Here is a tiny trained network, its code and every weight. The questions are about switching its units off for an input and a target symbol, where a switched-off unit gives its printed mean instead of its output.

import numpy as np


def w(rows, s, z=0):
    codes = np.array(rows[::2]) - 128.0
    scale = np.full(codes.shape[1], s)
    scale[-1] = z or s
    return codes * scale


def norm(h):
    return h / np.sqrt((h * h).mean(-1, keepdims=True) + 1e-5)


def f(y):
    return y / 2 * (1 + np.tanh(0.7978845608 * (y + 0.044715 * y**3)))


def softmax(a):
    e = np.exp(a - a.max(-1, keepdims=True))
    return e / e.sum(-1, keepdims=True)


def log_softmax(a):
    a = a - a.max(-1, keepdims=True)
    return a - np.log(np.exp(a).sum(-1, keepdims=True))


def net(x, mask):
    ids = ['αβεθξπστ'.index(c) for c in x.split()]
    T = len(ids)
    res = E[ids] + P[:T]
    r = norm(res)
    for j in range(2):
        rows = slice(2 * j, 2 * j + 2)
        q, k, v = (r @ M[0][rows].T for M in (Q, K, V))
        z = softmax(np.where(np.tri(T) > 0, q @ k.T / 2**0.5, -1e9)) @ v
        o = O[0][rows]
        res = res + np.where(mask[j], z, o[:, -1]) @ o[:, :-1]
    y = f(norm(res) @ A[0][:, :-1].T + A[0][:, -1])
    res = res + np.where(mask[2:10], y, B[0][:, -1]) @ B[0][:, :-1]
    return log_softmax(norm(res)[-1] @ U[:, :-1].T + U[:, -1])


Q, K, V, O, A, B = {}, {}, {}, {}, {}, {}
E = w([
[76,149,148,99,132,53,77],'α',
[87,255,169,139,137,210,24],'β',
[85,110,95,96,99,92,161],'ε',
[162,92,134,106,191,91,91],'θ',
[69,77,141,102,124,133,122],'ξ',
[147,140,183,157,143,66,118],'π',
[91,133,81,210,153,179,135],'σ',
[114,114,143,79,202,101,158],'τ',
],0.0092)
P = w([
[154,196,86,159,2,139,244],'0',
[130,64,156,111,124,142,111],'1',
[123,77,141,115,143,141,116],'2',
[119,79,128,112,147,141,121],'3',
[116,83,122,118,156,143,122],'4',
[116,85,122,117,159,139,125],'5',
],0.0032)
Q[0] = w([
[158,148,128,67,115,207,51],'head 1',
[164,150,154,88,96,184,88],'head 1',
[158,175,127,179,35,115,154],'head 2',
[141,114,132,82,195,254,57],'head 2',
],0.0079)
K[0] = w([
[82,24,144,134,151,106,1],'head 1',
[114,60,173,152,163,158,66],'head 1',
[114,62,218,100,78,23,175],'head 2',
[128,104,128,138,230,235,57],'head 2',
],0.0061)
V[0] = w([
[88,199,116,92,146,168,194],'head 1',
[210,142,79,165,87,102,189],'head 1',
[149,33,140,50,252,101,99],'head 2',
[102,30,136,242,133,130,207],'head 2',
],0.0042)
O[0] = w([
[85,115,157,38,29,177,238,176],'head 1',
[167,125,82,174,111,145,209,147],'head 1',
[187,172,145,123,32,128,182,254],'head 2',
[68,254,82,86,54,57,106,202],'head 2',
],0.0041,0.00056)
A[0] = w([
[150,93,174,71,124,102,136,248],'neuron 1',
[117,207,167,154,74,89,125,171],'neuron 2',
[81,152,60,206,124,253,160,60],'neuron 3',
[162,101,189,115,159,35,105,171],'neuron 4',
[92,65,81,196,179,111,3,122],'neuron 5',
[61,124,77,87,40,194,147,237],'neuron 6',
[130,85,142,102,203,70,204,123],'neuron 7',
[84,82,124,61,78,98,53,180],'neuron 8',
],0.0046,0.0017)
B[0] = w([
[171,212,58,180,129,229,145,220],'neuron 1',
[138,43,153,68,147,182,100,162],'neuron 2',
[88,64,50,75,80,142,108,156],'neuron 3',
[95,119,38,101,109,173,123,253],'neuron 4',
[125,135,132,74,95,141,252,207],'neuron 5',
[196,116,171,203,153,186,54,211],'neuron 6',
[117,111,182,156,79,135,110,204],'neuron 7',
[166,185,160,88,193,89,126,210],'neuron 8',
],0.0044,0.0033)
U = w([
[56,88,43,158,84,181,157,166],'α',
[145,23,171,135,222,154,162,88],'β',
[118,118,133,103,68,111,109,3],'ε',
[254,157,64,170,130,116,87,177],'θ',
[133,186,213,149,141,224,57,182],'ξ',
[95,135,122,210,159,32,152,128],'π',
[85,187,120,32,186,62,114,199],'σ',
[144,197,164,97,91,185,241,102],'τ',
],0.0072,0.0014)

Each question gives the input, a string of symbols that net reads in full, and the target symbol t.
The units are the heads (2 rows each of Q, K, V and O) and the neurons (one row each of A and B). Each row of codes is followed by its name. A weight is (code - 128) times the scale printed after its matrix; where a second scale follows, it is the last column's (O, A, B and U).
mask holds one flag per unit, heads first, then neurons. A switched-off unit (its flag False) gives its mean, the last column of its rows in O or B, instead of its output. The means were averaged over made-up inputs and are rounded, as every weight is.
A unit's drop is (log p(t) with every unit on - log p(t) with that unit switched off) / (log p(t) with every unit on - log p(t) with every unit switched off).
The circuit of an input: a set's keep is (log p(t) with only the set's units on - log p(t) with every unit switched off) / (log p(t) with every unit on - log p(t) with every unit switched off). Starting from all 10 units, units are removed one at a time, each time the one whose removal leaves the highest keep (on an exact tie, the one counted first), for as long as the keep stays at least 0.8.
units of the circuit, in order: the units of the circuit, biggest drop first
unit that matters most: the unit with the biggest drop
top k neurons: the k neurons with the biggest drops, biggest first
which heads matter: for each layer, one digit per head in row order, 1 if its drop is at least 0.15 and else 0, layers parted by /
drop when u is switched off: that unit's drop, to one decimal
input π ε θ θ, target θ: unit that matters most => head 2
input ξ ε π β ξ, target β: which heads matter => 01
input ξ ε ε ε, target σ: which heads matter => 01
input ε θ π, target α: units of the circuit, in order => [neuron 4; head 1; head 2; neuron 8]
input α π θ π, target β: top 4 neurons => [neuron 4; neuron 5; neuron 6; neuron 8]
input ξ ξ β σ β π, target σ: which heads matter => 01
input θ β ε θ π, target θ: which heads matter => 11
input ξ α π, target σ: units of the circuit, in order => [neuron 6; neuron 4]
input σ ε π θ, target σ: units of the circuit, in order => [head 2; neuron 6]
input τ ε π, target τ: which heads matter => 10
input α τ θ ε, target β: units of the circuit, in order => [head 2; neuron 6; neuron 8; neuron 4]
input π θ π, target π: which heads matter => 11
input τ θ σ ξ, target σ: top 2 neurons => [neuron 8; neuron 7]
input τ π τ, target τ: which heads matter => 01
input ξ β θ ξ π ε, target σ: unit that matters most => neuron 8
input θ π θ β θ ε, target θ: which heads matter => 01
input α ξ π, target β: which heads matter => 01
input π θ θ π β ε, target π: top 2 neurons => [neuron 4; neuron 6]
input σ β ε ε, target ε: top 2 neurons => [neuron 5; neuron 6]
input τ ξ ξ π θ τ, target τ: units of the circuit, in order => [head 2]
input σ ξ π, target ε: top 2 neurons => [neuron 6; neuron 2]
input π β ε β ε, target π: which heads matter => 11
input θ σ ξ τ π, target θ: top 2 neurons => [neuron 4; neuron 5]
input β τ θ ξ α ε, target ξ: drop when neuron 8 is switched off => 0.1
input π π π ε ξ, target ξ: drop when neuron 8 is switched off => -0.1
input β π ε, target ξ: drop when neuron 1 is switched off => 0.1
input ε ε α π, target α: drop when head 1 is switched off => 0.4
input π σ θ, target σ: units of the circuit, in order => [head 2]
